The nodes come in this order, cyclically: gr qf sd sg dn pf zd fc rr jm nh dl tz tn pm tg sn fg lj qz mj dp tt zl qq pr
Steps: ne is -2; di is +2; tu is +1.

In the rows, 0.5 means zero.

The rows of 5 nodes, shuffled:
Each row is one node's numbers.
id 1: [0.54, 0.35, 0.32, 0.4, 0.4, 0.39, 0.49, 0.6, 0.21, 0.5, 0.81, 0.48, 0.25, 0.8, 0.47, 0.56, 0.46, 0.57, 0.6, 0.56, 0.24, 0.34, 0.62, 0.36, 0.52, 0.55, 0.62, 0.45, 0.55, 0.5, 0.66, 0.52, 0.32, 0.44, 0.41, 0.38, 0.52, 0.67, 0.61, 0.48, 0.49, 0.59, 0.43, 0.51, 0.66, 0.42, 0.36, 0.7, 0.68, 0.45, 0.52, 0.63, 0.54, 0.46, 0.6, 0.59, 0.42, 0.46, 0.69, 0.51, 0.64, 0.49, 0.58, 0.39, 0.54, 0.42, 0.43, 0.21, 0.47, 0.37, 0.44, 0.36, 0.55, 0.33, 0.34, 0.54, 0.5, 0.56, 0.64, 0.39, 0.42, 0.45, 0.54, 0.55, 0.49, 0.38, 0.47, 0.58, 0.54, 0.4, 0.69, 0.52, 0.48, 0.64, 0.44, 0.44, 0.64, 0.45, 0.38, 0.31, 0.62, 0.46, 0.51, 0.37, 0.46, 0.58, 0.47, 0.6, 0.32, 0.68, 0.67, 0.25, 0.32, 0.3, 0.43, 0.63, 0.56, 0.71, 0.61, 0.75, 0.46, 0.66, 0.47, 0.25, 0.62, 0.49, 0.56, 0.53, 0.57, 0.62, 0.32, 0.35, 0.8, 0.63, 0.44, 0.56, 0.62, 0.32, 0.55, 0.64, 0.49, 0.42, 0.65, 0.62, 0.41, 0.46, 0.52, 0.52, 0.41, 0.69, 0.62, 0.91, 0.6, 0.42, 0.38, 0.55, 0.33, 0.43, 0.45, 0.65, 0.61, 0.7, 0.64, 0.42, 0.24, 0.29, 0.73, 0.56, 0.42, 0.59, 0.5, 0.63, 0.37, 0.53, 0.33, 0.51, 0.56, 0.39, 0.22, 0.5, 0.32, 0.54, 0.61, 0.34, 0.49, 0.47, 0.8, 0.37, 0.59, 0.46, 0.43, 0.54, 0.6, 0.5, 0.6, 0.63, 0.67, 0.43, 0.55, 0.4, 0.52, 0.5, 0.62, 0.8, 0.46, 0.37, 0.61, 0.6, 0.59, 0.35, 0.43, 0.3, 0.43, 0.47, 0.63, 0.58, 0.4, 0.53, 0.45, 0.39, 0.33, 0.47, 0.51, 0.73, 0.67]
id 2: [0.53, 0.36, 0.33, 0.33, 0.35, 0.37, 0.61, 0.48, 0.51, 0.56, 0.38, 0.57, 0.4, 0.64, 0.33, 0.44, 0.5, 0.7, 0.38, 0.63, 0.54, 0.37, 0.52, 0.33, 0.59, 0.78, 0.47, 0.56, 0.29, 0.67, 0.69, 0.38, 0.67, 0.45, 0.61, 0.41, 0.32, 0.51, 0.58, 0.64, 0.65, 0.62, 0.5, 0.54, 0.7, 0.47, 0.21, 0.54, 0.47, 0.43, 0.52, 0.37, 0.59, 0.53, 0.38, 0.62, 0.46, 0.61, 0.65, 0.66, 0.25, 0.43, 0.46, 0.51, 0.47, 0.59, 0.51, 0.29, 0.56, 0.63, 0.43, 0.47, 0.7, 0.53, 0.48, 0.55, 0.26, 0.55, 0.44, 0.62, 0.54, 0.31, 0.72, 0.49, 0.68, 0.47, 0.27, 0.33, 0.68, 0.38, 0.53, 0.49, 0.53, 0.75, 0.34, 0.46, 0.72, 0.47, 0.37, 0.48, 0.65, 0.36, 0.48, 0.57, 0.44, 0.41, 0.54, 0.51, 0.53, 0.68, 0.66, 0.48, 0.53, 0.68, 0.38, 0.47, 0.63, 0.65, 0.61, 0.52, 0.36, 0.8, 0.41, 0.45, 0.79, 0.55, 0.7, 0.49, 0.45, 0.56, 0.39, 0.46, 0.82, 0.59, 0.81, 0.45, 0.64, 0.46, 0.52, 0.61, 0.26, 0.35, 0.48, 0.54, 0.42, 0.46, 0.62, 0.32, 0.79, 0.35, 0.58, 0.47, 0.32, 0.23, 0.37, 0.53, 0.48, 0.35, 0.62, 0.64, 0.56, 0.5, 0.5, 0.55, 0.27, 0.26, 0.67, 0.44, 0.47, 0.56, 0.59, 0.6, 0.56, 0.59, 0.62, 0.62, 0.52, 0.24, 0.4, 0.52, 0.59, 0.53, 0.79, 0.21, 0.64, 0.43, 0.63, 0.49, 0.57, 0.43, 0.42, 0.47, 0.69, 0.47, 0.54, 0.47, 0.51, 0.5, 0.54, 0.47, 0.53, 0.34, 0.32, 0.7, 0.55, 0.58, 0.59, 0.38, 0.76, 0.48, 0.37, 0.42, 0.5, 0.49, 0.54, 0.7, 0.3, 0.57, 0.41, 0.31, 0.33, 0.71, 0.76, 0.5, 0.54]
id 3: [0.47, 0.53, 0.44, 0.34, 0.42, 0.35, 0.72, 0.57, 0.64, 0.6, 0.26, 0.57, 0.54, 0.56, 0.43, 0.45, 0.49, 0.67, 0.42, 0.68, 0.48, 0.5, 0.54, 0.49, 0.53, 0.84, 0.27, 0.64, 0.41, 0.67, 0.74, 0.45, 0.57, 0.4, 0.57, 0.4, 0.22, 0.38, 0.48, 0.74, 0.48, 0.66, 0.45, 0.52, 0.52, 0.52, 0.27, 0.53, 0.52, 0.44, 0.59, 0.38, 0.41, 0.64, 0.48, 0.67, 0.55, 0.64, 0.68, 0.63, 0.3, 0.44, 0.49, 0.45, 0.34, 0.57, 0.51, 0.38, 0.63, 0.52, 0.44, 0.47, 0.7, 0.52, 0.55, 0.54, 0.17, 0.47, 0.33, 0.6, 0.45, 0.4, 0.66, 0.54, 0.71, 0.61, 0.31, 0.22, 0.67, 0.43, 0.51, 0.57, 0.53, 0.7, 0.41, 0.36, 0.62, 0.38, 0.47, 0.47, 0.68, 0.25, 0.47, 0.67, 0.35, 0.37, 0.42, 0.55, 0.68, 0.51, 0.48, 0.46, 0.41, 0.64, 0.52, 0.47, 0.67, 0.56, 0.37, 0.53, 0.29, 0.76, 0.38, 0.42, 0.7, 0.43, 0.78, 0.46, 0.52, 0.59, 0.4, 0.51, 0.81, 0.66, 0.66, 0.37, 0.8, 0.59, 0.45, 0.53, 0.39, 0.47, 0.48, 0.58, 0.32, 0.65, 0.57, 0.36, 0.68, 0.33, 0.66, 0.5, 0.35, 0.4, 0.3, 0.63, 0.4, 0.32, 0.64, 0.75, 0.58, 0.52, 0.54, 0.6, 0.41, 0.24, 0.71, 0.39, 0.42, 0.5, 0.64, 0.61, 0.46, 0.52, 0.63, 0.56, 0.62, 0.32, 0.35, 0.49, 0.64, 0.56, 0.72, 0.26, 0.6, 0.48, 0.45, 0.45, 0.43, 0.59, 0.43, 0.51, 0.63, 0.46, 0.47, 0.37, 0.49, 0.47, 0.49, 0.44, 0.54, 0.36, 0.27, 0.58, 0.56, 0.5, 0.43, 0.43, 0.74, 0.56, 0.47, 0.42, 0.51, 0.42, 0.48, 0.67, 0.39, 0.48, 0.37, 0.42, 0.19, 0.62, 0.74, 0.61, 0.42]
id 4: [0.6, 0.32, 0.38, 0.32, 0.31, 0.36, 0.36, 0.53, 0.27, 0.55, 0.67, 0.56, 0.38, 0.84, 0.49, 0.56, 0.49, 0.54, 0.47, 0.42, 0.28, 0.28, 0.55, 0.26, 0.51, 0.6, 0.73, 0.42, 0.48, 0.58, 0.66, 0.38, 0.45, 0.39, 0.42, 0.35, 0.56, 0.66, 0.6, 0.53, 0.49, 0.67, 0.56, 0.47, 0.8, 0.49, 0.3, 0.7, 0.62, 0.49, 0.52, 0.47, 0.75, 0.49, 0.44, 0.58, 0.42, 0.43, 0.63, 0.45, 0.48, 0.56, 0.55, 0.51, 0.52, 0.5, 0.44, 0.2, 0.49, 0.54, 0.49, 0.39, 0.69, 0.4, 0.45, 0.57, 0.45, 0.56, 0.67, 0.47, 0.41, 0.41, 0.56, 0.46, 0.63, 0.42, 0.49, 0.55, 0.58, 0.29, 0.63, 0.54, 0.44, 0.67, 0.36, 0.39, 0.65, 0.57, 0.34, 0.26, 0.57, 0.43, 0.63, 0.29, 0.41, 0.5, 0.64, 0.57, 0.28, 0.63, 0.78, 0.28, 0.37, 0.29, 0.37, 0.55, 0.5, 0.75, 0.59, 0.65, 0.43, 0.74, 0.5, 0.17, 0.59, 0.54, 0.56, 0.54, 0.52, 0.68, 0.27, 0.4, 0.81, 0.65, 0.54, 0.58, 0.62, 0.38, 0.52, 0.6, 0.37, 0.51, 0.56, 0.68, 0.44, 0.42, 0.54, 0.42, 0.68, 0.62, 0.6, 0.76, 0.54, 0.57, 0.49, 0.53, 0.43, 0.53, 0.37, 0.58, 0.58, 0.66, 0.58, 0.44, 0.21, 0.16, 0.72, 0.56, 0.52, 0.57, 0.47, 0.47, 0.4, 0.68, 0.54, 0.5, 0.58, 0.33, 0.27, 0.5, 0.5, 0.51, 0.7, 0.27, 0.56, 0.51, 0.71, 0.3, 0.58, 0.5, 0.31, 0.5, 0.74, 0.42, 0.68, 0.59, 0.66, 0.43, 0.63, 0.46, 0.5, 0.4, 0.49, 0.84, 0.43, 0.35, 0.6, 0.56, 0.55, 0.43, 0.47, 0.33, 0.51, 0.48, 0.73, 0.57, 0.34, 0.52, 0.4, 0.39, 0.4, 0.52, 0.61, 0.56, 0.75]
id 5: [0.57, 0.33, 0.46, 0.34, 0.34, 0.35, 0.44, 0.47, 0.33, 0.56, 0.43, 0.59, 0.25, 0.65, 0.45, 0.45, 0.5, 0.67, 0.37, 0.55, 0.43, 0.22, 0.45, 0.31, 0.56, 0.72, 0.64, 0.5, 0.37, 0.62, 0.67, 0.37, 0.67, 0.35, 0.6, 0.3, 0.49, 0.5, 0.63, 0.51, 0.54, 0.66, 0.61, 0.47, 0.85, 0.41, 0.23, 0.68, 0.51, 0.51, 0.45, 0.36, 0.69, 0.48, 0.47, 0.53, 0.45, 0.6, 0.56, 0.56, 0.26, 0.5, 0.46, 0.57, 0.5, 0.54, 0.44, 0.35, 0.51, 0.61, 0.39, 0.42, 0.78, 0.47, 0.55, 0.59, 0.38, 0.51, 0.61, 0.61, 0.46, 0.18, 0.71, 0.38, 0.62, 0.46, 0.42, 0.45, 0.71, 0.31, 0.59, 0.57, 0.49, 0.73, 0.41, 0.44, 0.65, 0.47, 0.37, 0.34, 0.67, 0.41, 0.65, 0.37, 0.5, 0.42, 0.64, 0.44, 0.28, 0.59, 0.71, 0.35, 0.44, 0.6, 0.39, 0.46, 0.55, 0.69, 0.62, 0.61, 0.4, 0.79, 0.39, 0.3, 0.7, 0.54, 0.62, 0.5, 0.45, 0.59, 0.39, 0.4, 0.83, 0.65, 0.71, 0.51, 0.68, 0.57, 0.36, 0.63, 0.29, 0.46, 0.45, 0.7, 0.52, 0.39, 0.61, 0.29, 0.68, 0.52, 0.66, 0.55, 0.45, 0.37, 0.39, 0.64, 0.45, 0.49, 0.44, 0.51, 0.6, 0.64, 0.4, 0.47, 0.18, 0.2, 0.65, 0.4, 0.56, 0.69, 0.57, 0.55, 0.47, 0.73, 0.66, 0.57, 0.6, 0.28, 0.4, 0.54, 0.61, 0.54, 0.78, 0.32, 0.61, 0.44, 0.65, 0.51, 0.64, 0.52, 0.39, 0.48, 0.77, 0.41, 0.63, 0.56, 0.53, 0.53, 0.62, 0.46, 0.54, 0.32, 0.44, 0.81, 0.44, 0.54, 0.61, 0.45, 0.71, 0.44, 0.43, 0.42, 0.52, 0.52, 0.63, 0.67, 0.29, 0.57, 0.43, 0.38, 0.39, 0.61, 0.64, 0.55, 0.66]

Row, symbol, then the row it reaches:
id 4 tu id 5
id 5 ne id 1
id 3 ne id 5
id 5 di id 3
id 1 tu id 4
id 4 di id 2
id 2 tu id 3
id 5 tu id 2
id 2 ne id 4
id 1 di id 5
